Here is a tiny trained network, its code and every weight. The questions are about switching its units off for an input and a class, where a switched-off unit gives its printed mean instead of its output.

import numpy as np


def w(rows, s, z=0):
    codes = np.array(rows[::2]) - 128.0
    scale = np.full(codes.shape[1], s)
    scale[-1] = z or s
    return codes * scale


def norm(h):
    return h / np.sqrt((h * h).mean(-1, keepdims=True) + 1e-5)


def f(y):
    return y / 2 * (1 + np.tanh(0.7978845608 * (y + 0.044715 * y**3)))


def log_softmax(a):
    a = a - a.max(-1, keepdims=True)
    return a - np.log(np.exp(a).sum(-1, keepdims=True))


def net(x, mask):
    res = np.array(x, float).reshape(1, 5) / 4 @ E
    u = 0
    for l in range(2):
        y = f(norm(res) @ A[l][:, :-1].T + A[l][:, -1])
        res = res + np.where(mask[u : u + 7], y, B[l][:, -1]) @ B[l][:, :-1]
        u += 7
    return log_softmax(norm(res)[-1] @ U[:, :-1].T + U[:, -1])


A, B = {}, {}
E = w([
[147,92,112,123,141,32],'x0',
[51,98,146,172,195,152],'x1',
[8,120,12,64,66,136],'x2',
[103,3,234,147,15,122],'x3',
[26,201,205,68,118,66],'x4',
],0.0074)
A[0] = w([
[140,72,48,156,95,167,107],'0.n0',
[118,156,153,100,109,249,57],'0.n1',
[180,160,122,91,46,138,77],'0.n2',
[66,66,132,170,213,147,2],'0.n3',
[162,95,112,167,167,132,85],'0.n4',
[67,95,90,125,117,118,171],'0.n5',
[130,52,91,116,176,7,53],'0.n6',
],0.014,0.0058)
B[0] = w([
[169,118,149,60,111,191,253],'0.n0',
[155,207,122,231,9,104,208],'0.n1',
[128,87,74,167,161,51,188],'0.n2',
[34,116,128,198,217,180,177],'0.n3',
[157,135,147,70,116,197,187],'0.n4',
[86,116,66,90,91,107,246],'0.n5',
[137,224,132,236,28,183,222],'0.n6',
],0.016,0.0046)
A[1] = w([
[153,205,43,106,180,159,92],'1.n0',
[222,117,73,111,101,34,138],'1.n1',
[110,10,165,137,43,135,108],'1.n2',
[51,163,146,160,135,41,97],'1.n3',
[79,183,201,53,113,73,23],'1.n4',
[202,122,235,154,204,118,11],'1.n5',
[170,165,186,184,108,131,3],'1.n6',
],0.013,0.0045)
B[1] = w([
[145,101,211,150,135,8,233],'1.n0',
[22,118,137,164,172,229,249],'1.n1',
[169,184,173,143,213,22,253],'1.n2',
[217,70,140,138,144,209,240],'1.n3',
[184,125,149,103,127,205,167],'1.n4',
[69,113,24,48,62,100,228],'1.n5',
[101,143,65,110,85,134,214],'1.n6',
],0.017,0.0053)
U = w([
[150,223,104,238,24,128,105],'0',
[75,123,15,42,77,73,139],'1',
[141,152,178,145,182,10,251],'2',
[59,103,112,197,185,182,107],'3',
[217,122,150,62,111,201,50],'4',
],0.013,0.0021)

Each question gives the input, the list of numbers given to net, and the class t.
The units are the neurons (one row each of A and B). Each row of codes is followed by its name. A weight is (code - 128) times the scale printed after its matrix; where a second scale follows, it is the last column's (A, B and U).
mask holds one flag per neuron, layer by layer. A switched-off neuron (its flag False) gives its mean, the last column of its row in B, instead of its output. The means were averaged over made-up inputs and are rounded, as every weight is.
A unit's drop is (log p(t) with every unit on - log p(t) with that unit switched off) / (log p(t) with every unit on - log p(t) with every unit switched off).
The circuit of an input: a set's keep is (log p(t) with only the set's units on - log p(t) with every unit switched off) / (log p(t) with every unit on - log p(t) with every unit switched off). Starting from the 12 units with the biggest drops (on a tie, the unit counted first), units are removed one at a time, each time the one whose removal leaves the highest keep (on an exact tie, the one counted first), for as long as the keep stays at least 0.8.
circuit, biggest first: the units of the circuit, biggest drop first
k most important neurons: the k neurons with the biggest drops, biggest first
top k neurons in layer l: the k neurons of layer l with the biggest drops, biggest first
input [6,-5,3,-6,2], class 0: 3 most important neurons => (0.n6, 1.n2, 0.n0)
input [6,-8,-5,6,1], class 3: circuit, biggest first => (1.n1)
input [-3,-1,-5,-3,0], class 1: circuit, biggest first => (1.n5, 0.n6)
input [4,6,0,6,-5], class 2: 3 most important neurons => (1.n2, 1.n1, 1.n5)
input [5,-2,-1,3,6], class 4: top 2 neurons in layer 0 => (0.n1, 0.n0)
input [6,7,7,-2,-8], class 4: top 3 neurons in layer 0 => (0.n0, 0.n4, 0.n1)
input [1,7,-7,-7,-4], class 1: circuit, biggest first => (1.n5, 0.n6)
input [-3,-1,-8,-5,-7], class 1: 3 most important neurons => (1.n5, 0.n5, 1.n3)
input [3,2,-7,-6,4], class 1: 2 most important neurons => (1.n5, 0.n5)
input [-3,-8,-1,-4,-5], class 3: circuit, biggest first => (1.n1, 0.n2)
input [-2,-1,-6,0,-6], class 1: 3 most important neurons => (1.n5, 0.n5, 1.n3)
input [-3,0,-5,4,6], class 4: top 2 neurons in layer 1 => (1.n4, 1.n3)
input [4,5,6,-7,-5], class 2: top 3 neurons in layer 1 => (1.n0, 1.n5, 1.n6)
input [-1,-3,2,-3,-7], class 4: circuit, biggest first => (0.n0)
input [7,-8,-8,-6,-1], class 1: top 2 neurons in layer 0 => (0.n5, 0.n1)
input [-1,8,-8,0,-4], class 1: top 2 neurons in layer 0 => (0.n6, 0.n5)
input [-8,6,2,-1,2], class 0: 2 most important neurons => (0.n1, 1.n1)
input [7,-4,6,7,-3], class 0: top 2 neurons in layer 1 => (1.n0, 1.n5)
input [8,-2,6,-8,1], class 0: 2 most important neurons => (0.n6, 1.n2)
input [-7,-8,0,2,-1], class 3: 3 most important neurons => (0.n2, 1.n1, 0.n6)
input [-6,-6,4,1,8], class 4: circuit, biggest first => (1.n4)
input [0,-8,-4,-2,6], class 3: circuit, biggest first => (1.n1, 0.n2)
input [1,-2,4,-5,-2], class 2: 2 most important neurons => (1.n0, 1.n5)
input [6,0,5,-6,-1], class 0: 3 most important neurons => (0.n6, 1.n2, 1.n5)
input [2,7,-7,5,-1], class 1: 3 most important neurons => (1.n5, 0.n5, 1.n1)
input [-2,1,4,0,6], class 4: 2 most important neurons => (1.n4, 1.n3)
input [8,6,-4,5,1], class 0: circuit, biggest first => (0.n6)
input [2,4,-3,5,-7], class 4: top 2 neurons in layer 1 => (1.n0, 1.n1)
